Below are the code and all the weights of a small trained network. Each question names an input and a class and asks about switching units off, where a switched-off unit gives its printed mean instead of its output.

import numpy as np


def w(rows, s, z=0):
    codes = np.array(rows[::2]) - 128.0
    scale = np.full(codes.shape[1], s)
    scale[-1] = z or s
    return codes * scale


def f(y):
    return y / 2 * (1 + np.tanh(0.7978845608 * (y + 0.044715 * y**3)))


def log_softmax(a):
    a = a - a.max(-1, keepdims=True)
    return a - np.log(np.exp(a).sum(-1, keepdims=True))


def net(x, mask):
    res = np.array(x, float).reshape(1, 8) / 4 @ E
    y = f(res @ A[0][:, :-1].T + A[0][:, -1])
    res = res + np.where(mask, y, B[0][:, -1]) @ B[0][:, :-1]
    return log_softmax(res[-1] @ U[:, :-1].T + U[:, -1])


A, B = {}, {}
E = w([
[97,149,134,65,192,128,171,181],'x0',
[62,85,171,60,115,81,73,112],'x1',
[151,31,93,108,121,224,124,123],'x2',
[136,113,254,113,174,187,35,148],'x3',
[145,138,59,171,160,78,107,139],'x4',
[237,32,189,119,135,82,164,208],'x5',
[181,118,107,192,220,61,84,152],'x6',
[120,124,47,37,112,171,74,199],'x7',
],0.0072)
A[0] = w([
[69,117,122,59,63,147,145,132,205],'neuron 1',
[165,97,193,101,193,93,168,145,112],'neuron 2',
[117,107,159,141,99,183,76,51,215],'neuron 3',
[208,77,63,150,138,144,148,196,150],'neuron 4',
[177,108,62,157,122,139,177,181,176],'neuron 5',
[142,71,191,119,192,78,130,176,96],'neuron 6',
[113,138,193,27,128,137,47,191,211],'neuron 7',
[163,80,85,101,66,170,198,188,185],'neuron 8',
[94,171,165,39,115,172,16,172,137],'neuron 9',
[191,94,140,136,182,78,157,189,195],'neuron 10',
[186,107,147,163,191,40,162,168,239],'neuron 11',
[123,135,185,113,53,132,161,86,186],'neuron 12',
[187,70,65,141,140,176,208,205,150],'neuron 13',
[128,130,196,217,151,162,144,72,172],'neuron 14',
[91,194,128,64,155,180,111,131,175],'neuron 15',
[71,178,81,116,127,158,213,101,158],'neuron 16',
[134,136,192,201,124,167,138,67,147],'neuron 17',
[96,82,96,79,153,148,1,87,193],'neuron 18',
[103,192,88,160,154,172,161,110,134],'neuron 19',
[96,106,136,37,76,186,123,136,158],'neuron 20',
[92,173,86,77,129,172,134,67,189],'neuron 21',
[159,146,167,195,175,8,130,147,194],'neuron 22',
[214,99,77,97,163,179,106,208,210],'neuron 23',
[86,180,86,108,117,154,197,60,190],'neuron 24',
[144,142,179,191,114,167,160,55,170],'neuron 25',
[64,134,102,108,67,133,178,94,164],'neuron 26',
[102,189,80,176,198,125,130,119,165],'neuron 27',
[161,167,120,199,156,35,77,107,179],'neuron 28',
[151,125,182,101,183,92,156,125,126],'neuron 29',
[133,112,197,52,187,120,100,136,222],'neuron 30',
[159,151,153,166,131,28,130,168,216],'neuron 31',
[101,136,104,85,39,107,236,91,132],'neuron 32',
[112,203,97,184,135,63,144,119,192],'neuron 33',
[110,86,152,95,65,126,205,66,189],'neuron 34',
[122,45,135,97,164,134,29,125,254],'neuron 35',
[152,199,116,173,140,26,124,152,168],'neuron 36',
],0.0076,0.0033)
B[0] = w([
[143,145,140,137,34,71,178,155,198],'neuron 1',
[112,81,115,80,200,130,175,181,185],'neuron 2',
[152,88,152,188,93,157,87,185,206],'neuron 3',
[183,171,108,55,135,174,106,88,203],'neuron 4',
[178,198,116,80,136,133,108,69,199],'neuron 5',
[66,104,92,60,182,154,158,176,192],'neuron 6',
[46,130,202,77,50,154,148,142,223],'neuron 7',
[220,170,147,86,95,110,150,91,197],'neuron 8',
[32,175,204,146,2,159,108,117,218],'neuron 9',
[110,113,104,43,182,146,152,114,219],'neuron 10',
[91,92,112,43,217,126,136,95,252],'neuron 11',
[172,77,186,148,121,87,129,169,184],'neuron 12',
[212,208,157,31,125,146,118,91,208],'neuron 13',
[174,77,190,179,208,150,51,157,214],'neuron 14',
[74,202,154,145,99,119,109,158,191],'neuron 15',
[139,189,68,166,146,107,175,172,207],'neuron 16',
[173,98,197,199,181,140,69,151,198],'neuron 17',
[108,70,73,188,20,210,65,115,208],'neuron 18',
[124,194,110,166,184,126,127,165,185],'neuron 19',
[130,151,174,129,46,83,147,90,197],'neuron 20',
[112,187,103,203,96,125,144,211,206],'neuron 21',
[68,69,114,113,232,94,109,60,255],'neuron 22',
[143,174,135,52,93,185,120,95,210],'neuron 23',
[157,183,95,202,143,105,161,186,218],'neuron 24',
[206,103,214,219,208,132,75,158,202],'neuron 25',
[168,124,95,190,116,90,195,185,194],'neuron 26',
[71,188,85,175,179,189,73,118,200],'neuron 27',
[68,87,95,175,175,118,77,30,233],'neuron 28',
[99,34,131,102,158,118,170,158,167],'neuron 29',
[49,83,184,81,121,154,161,188,203],'neuron 30',
[79,68,146,93,179,93,150,64,222],'neuron 31',
[193,107,85,181,108,40,219,132,206],'neuron 32',
[110,151,95,209,173,121,144,82,224],'neuron 33',
[202,72,169,133,120,65,158,143,190],'neuron 34',
[89,89,84,88,80,208,96,147,212],'neuron 35',
[44,142,105,161,152,44,124,36,222],'neuron 36',
],0.0064,0.0077)
U = w([
[113,69,44,152,68,209,56,116,133],'0',
[63,84,147,52,169,157,161,178,45],'1',
[177,121,130,155,76,53,226,161,166],'2',
[191,197,139,47,110,176,126,75,233],'3',
[67,115,110,146,170,85,111,1,75],'4',
[176,98,217,177,168,162,61,163,254],'5',
[97,218,76,176,150,151,145,182,114],'6',
[34,155,208,126,23,162,115,152,8],'7',
],0.0084,0.00079)

Each question gives the input, the list of numbers given to net, and the class t.
The units are the neurons (one row each of A and B). Each row of codes is followed by its name. A weight is (code - 128) times the scale printed after its matrix; where a second scale follows, it is the last column's (A, B and U).
mask holds one flag per neuron, in row order. A switched-off neuron (its flag False) gives its mean, the last column of its row in B, instead of its output. The means were averaged over made-up inputs and are rounded, as every weight is.
A unit's drop is (log p(t) with every unit on - log p(t) with that unit switched off) / (log p(t) with every unit on - log p(t) with every unit switched off).
The circuit of an input: a set's keep is (log p(t) with only the set's units on - log p(t) with every unit switched off) / (log p(t) with every unit on - log p(t) with every unit switched off). Starting from the 12 units with the biggest drops (on a tie, the unit counted first), units are removed one at a time, each time the one whose removal leaves the highest keep (on an exact tie, the one counted first), for as long as the keep stays at least 0.8.
units of the circuit, in order: the units of the circuit, biggest drop first
k most important neurons: the k neurons with the biggest drops, biggest first
drop when u is switched off: that unit's drop, to one decimal
input [-4,-3,-1,6,-6,-7,-8,-2], class 5: units of the circuit, in order -> [neuron 25]
input [-3,5,5,-2,1,2,-7,3], class 2: units of the circuit, in order -> [neuron 32; neuron 34; neuron 1]
input [5,-3,0,2,4,-3,-8,-8], class 5: units of the circuit, in order -> [neuron 25; neuron 14]
input [-1,-1,-5,6,8,1,1,8], class 7: units of the circuit, in order -> [neuron 9; neuron 7]
input [5,6,7,2,2,-5,8,-7], class 1: units of the circuit, in order -> [neuron 30; neuron 35]
input [-3,8,-1,8,-1,7,-2,-3], class 1: 2 most important neurons -> [neuron 6; neuron 2]
input [-1,-1,-7,3,-8,7,-2,3], class 1: units of the circuit, in order -> [neuron 2; neuron 6]
input [2,-7,-6,6,-8,4,6,-7], class 1: units of the circuit, in order -> [neuron 6; neuron 11]
input [-6,-8,-7,1,-5,-2,2,3], class 4: 2 most important neurons -> [neuron 36; neuron 28]
input [5,-6,5,1,-2,1,8,-7], class 4: 3 most important neurons -> [neuron 22; neuron 28; neuron 7]
input [-7,5,1,8,2,1,7,3], class 0: 2 most important neurons -> [neuron 18; neuron 35]
input [3,5,-8,0,0,6,7,-4], class 4: 3 most important neurons -> [neuron 36; neuron 28; neuron 22]
input [-3,-3,-1,-1,2,8,4,3], class 3: 2 most important neurons -> [neuron 13; neuron 4]
input [0,-6,6,3,-5,4,-8,-4], class 5: units of the circuit, in order -> [neuron 25]
input [-4,3,2,6,7,6,8,-6], class 4: 2 most important neurons -> [neuron 28; neuron 22]
input [6,-4,2,4,0,-4,8,7], class 7: drop when neuron 9 is switched off -> 0.2
input [3,1,-8,4,-5,8,7,-6], class 1: drop when neuron 6 is switched off -> 0.1
input [-6,-7,5,2,-1,-1,8,8], class 3: drop when neuron 13 is switched off -> 0.1
input [6,-2,-2,2,-3,3,-7,-8], class 5: drop when neuron 14 is switched off -> 0.3
input [-3,8,-1,-8,-7,-2,7,5], class 0: most important neuron -> [neuron 18]
